Below is a small trained network, with its code and all its weights. Each question gives an input and a target symbol and asks what happens when units are switched off, that is, made to give their printed mean instead of their output.

import numpy as np


def w(rows, s, z=0):
    codes = np.array(rows[::2]) - 128.0
    scale = np.full(codes.shape[1], s)
    scale[-1] = z or s
    return codes * scale


def norm(h):
    return h / np.sqrt((h * h).mean(-1, keepdims=True) + 1e-5)


def f(y):
    return y / 2 * (1 + np.tanh(0.7978845608 * (y + 0.044715 * y**3)))


def softmax(a):
    e = np.exp(a - a.max(-1, keepdims=True))
    return e / e.sum(-1, keepdims=True)


def log_softmax(a):
    a = a - a.max(-1, keepdims=True)
    return a - np.log(np.exp(a).sum(-1, keepdims=True))


def net(x, mask):
    ids = ['αβγζηθλμξπτφψω'.index(c) for c in x.split()]
    T = len(ids)
    res = E[ids] + P[:T]
    u = 0
    for l in range(2):
        q, k, v = (norm(res) @ M[l].T for M in (Q, K, V))
        z = softmax(np.where(np.tri(T) > 0, q @ k.T / 4**0.5, -1e9)) @ v
        res = res + np.where(mask[u], z, O[l][:, -1]) @ O[l][:, :-1]
        u += 1
        y = f(norm(res) @ A[l][:, :-1].T + A[l][:, -1])
        res = res + np.where(mask[u : u + 12], y, B[l][:, -1]) @ B[l][:, :-1]
        u += 12
    return log_softmax(norm(res)[-1] @ U[:, :-1].T + U[:, -1])


Q, K, V, O, A, B = {}, {}, {}, {}, {}, {}
E = w([
[149,122,173,167],'α',
[182,111,112,139],'β',
[251,93,107,164],'γ',
[119,90,224,231],'ζ',
[160,66,157,222],'η',
[120,41,109,64],'θ',
[170,135,146,189],'λ',
[89,42,152,149],'μ',
[134,70,190,145],'ξ',
[182,173,167,164],'π',
[214,104,86,60],'τ',
[162,176,99,89],'φ',
[108,165,137,72],'ψ',
[139,120,124,103],'ω',
],0.016)
P = w([
[159,89,240,49],'0',
[155,81,52,168],'1',
[153,212,200,48],'2',
[161,70,61,175],'3',
[150,254,194,76],'4',
[171,53,69,177],'5',
],0.0087)
Q[0] = w([
[167,107,66,137],'L0H1',
[200,247,81,126],'L0H1',
[246,60,121,109],'L0H1',
[185,110,203,189],'L0H1',
],0.012)
K[0] = w([
[150,133,107,108],'L0H1',
[193,213,74,139],'L0H1',
[184,82,115,149],'L0H1',
[142,126,170,247],'L0H1',
],0.015)
V[0] = w([
[154,80,136,118],'L0H1',
[135,206,100,210],'L0H1',
[114,118,92,125],'L0H1',
[117,1,100,41],'L0H1',
],0.0078)
O[0] = w([
[174,254,181,146,196],'L0H1',
[122,191,148,157,31],'L0H1',
[119,149,185,214,118],'L0H1',
[12,173,85,188,254],'L0H1',
],0.0057,0.0056)
A[0] = w([
[101,119,155,183,252],'L0N1',
[170,146,151,33,105],'L0N2',
[125,245,138,161,164],'L0N3',
[101,189,87,32,200],'L0N4',
[76,66,111,55,126],'L0N5',
[180,182,210,39,207],'L0N6',
[89,74,182,135,156],'L0N7',
[118,213,201,139,89],'L0N8',
[95,183,153,103,205],'L0N9',
[67,140,115,131,194],'L0N10',
[152,173,72,86,47],'L0N11',
[191,95,129,164,141],'L0N12',
],0.012,0.0026)
B[0] = w([
[190,160,133,46,186],'L0N1',
[79,74,223,133,198],'L0N2',
[169,153,131,153,144],'L0N3',
[140,159,108,112,211],'L0N4',
[203,152,135,185,254],'L0N5',
[254,78,173,102,255],'L0N6',
[154,120,165,81,198],'L0N7',
[111,114,38,102,150],'L0N8',
[162,126,87,190,155],'L0N9',
[155,115,70,136,177],'L0N10',
[114,120,141,74,137],'L0N11',
[102,170,87,135,201],'L0N12',
],0.0097,0.006)
Q[1] = w([
[46,66,84,222],'L1H1',
[126,133,118,237],'L1H1',
[56,228,66,185],'L1H1',
[194,201,255,145],'L1H1',
],0.0096)
K[1] = w([
[23,105,108,204],'L1H1',
[118,159,117,252],'L1H1',
[107,194,152,131],'L1H1',
[194,108,178,145],'L1H1',
],0.013)
V[1] = w([
[104,5,62,71],'L1H1',
[6,159,218,145],'L1H1',
[1,172,241,41],'L1H1',
[55,8,142,163],'L1H1',
],0.0052)
O[1] = w([
[131,55,119,120,143],'L1H1',
[255,50,165,124,10],'L1H1',
[110,181,135,59,1],'L1H1',
[254,160,246,60,98],'L1H1',
],0.0064,0.0069)
A[1] = w([
[173,41,144,102,56],'L1N1',
[102,175,80,139,113],'L1N2',
[175,86,113,136,80],'L1N3',
[65,186,94,103,6],'L1N4',
[114,78,143,167,253],'L1N5',
[129,228,98,128,80],'L1N6',
[101,186,157,180,38],'L1N7',
[125,143,216,141,150],'L1N8',
[47,96,73,31,103],'L1N9',
[116,67,120,6,214],'L1N10',
[94,51,105,153,128],'L1N11',
[47,179,108,154,175],'L1N12',
],0.013,0.0042)
B[1] = w([
[143,132,133,88,255],'L1N1',
[48,133,150,111,180],'L1N2',
[136,190,165,153,210],'L1N3',
[179,149,196,140,132],'L1N4',
[140,67,238,57,248],'L1N5',
[149,105,118,30,150],'L1N6',
[157,203,175,163,123],'L1N7',
[43,56,148,102,188],'L1N8',
[160,63,51,27,133],'L1N9',
[254,141,79,202,208],'L1N10',
[198,81,193,153,200],'L1N11',
[119,114,203,90,190],'L1N12',
],0.0077,0.0054)
U = w([
[90,187,171,97,151],'α',
[60,133,130,163,181],'β',
[65,119,214,117,39],'γ',
[63,64,126,79,126],'ζ',
[188,128,188,72,152],'η',
[125,47,78,176,120],'θ',
[220,206,91,169,86],'λ',
[94,133,61,119,254],'μ',
[138,133,49,221,100],'ξ',
[141,69,36,66,56],'π',
[120,207,125,183,172],'τ',
[110,126,101,36,104],'φ',
[113,143,186,228,78],'ψ',
[189,135,3,121,75],'ω',
],0.018,0.0078)

Each question gives the input, a string of symbols that net reads in full, and the target symbol t.
The units are the heads (4 rows each of Q, K, V and O) and the neurons (one row each of A and B). Each row of codes is followed by its name. A weight is (code - 128) times the scale printed after its matrix; where a second scale follows, it is the last column's (O, A, B and U).
mask holds one flag per unit, layer by layer, with each layer's heads first. A switched-off unit (its flag False) gives its mean, the last column of its rows in O or B, instead of its output. The means were averaged over made-up inputs and are rounded, as every weight is.
A unit's drop is (log p(t) with every unit on - log p(t) with that unit switched off) / (log p(t) with every unit on - log p(t) with every unit switched off).
The circuit of an input: a set's keep is (log p(t) with only the set's units on - log p(t) with every unit switched off) / (log p(t) with every unit on - log p(t) with every unit switched off). Starting from the 12 units with the biggest drops (on a tie, the unit counted first), units are removed one at a time, each time the one whose removal leaves the highest keep (on an exact tie, the one counted first), for as long as the keep stays at least 0.8.
circuit, biggest first: the units of the circuit, biggest drop first
unit that matters most: the unit with the biggest drop
top k neurons: the k neurons with the biggest drops, biggest first
k most important neurons of layer l: the k neurons of layer l with the biggest drops, biggest first
input θ α η θ η, target λ: 2 most important neurons of layer 1 -> (L1N5, L1N12)
input μ μ θ θ ξ ζ, target γ: top 3 neurons -> (L0N5, L0N6, L1N8)
input α μ η η η ψ, target μ: circuit, biggest first -> (L0N10, L0N6, L0H1)
input θ ω β θ θ τ, target π: unit that matters most -> L1N9
input λ η λ γ, target ξ: circuit, biggest first -> (L0N6, L0N12, L0N1, L1H1)
input θ λ θ τ, target π: top 4 neurons -> (L0N6, L1N9, L0N11, L0N5)
input μ μ θ η μ, target ω: 2 most important neurons of layer 0 -> (L0N1, L0N7)
input φ μ μ, target λ: 3 most important neurons of layer 0 -> (L0N1, L0N7, L0N2)
input φ β μ μ, target η: circuit, biggest first -> (L0N7, L0N1)
input μ γ μ γ μ, target ω: top 3 neurons -> (L0N7, L0N1, L0N12)
input θ λ φ ψ φ η, target ψ: top 2 neurons -> (L0N6, L0N12)
input θ λ ω ξ, target ω: top 2 neurons -> (L0N1, L0N5)
input θ θ μ η θ, target ω: top 3 neurons -> (L0N4, L0N9, L1N6)
input θ τ ξ γ, target ξ: top 2 neurons -> (L0N2, L0N6)
input θ η θ η θ β, target β: top 2 neurons -> (L0N6, L0N5)
input μ ψ π ω, target ζ: unit that matters most -> L0N5
input α θ θ, target λ: top 3 neurons -> (L0N4, L0N5, L0N10)
input η ψ θ ξ, target ω: top 4 neurons -> (L0N1, L0N7, L0N5, L0N6)
input τ φ θ β μ ζ, target γ: 2 most important neurons of layer 1 -> (L1N8, L1N7)
input φ γ θ ψ τ ω, target ζ: top 3 neurons -> (L0N2, L0N5, L1N9)
input θ ξ θ ζ α β, target β: 3 most important neurons of layer 0 -> (L0N6, L0N1, L0N5)
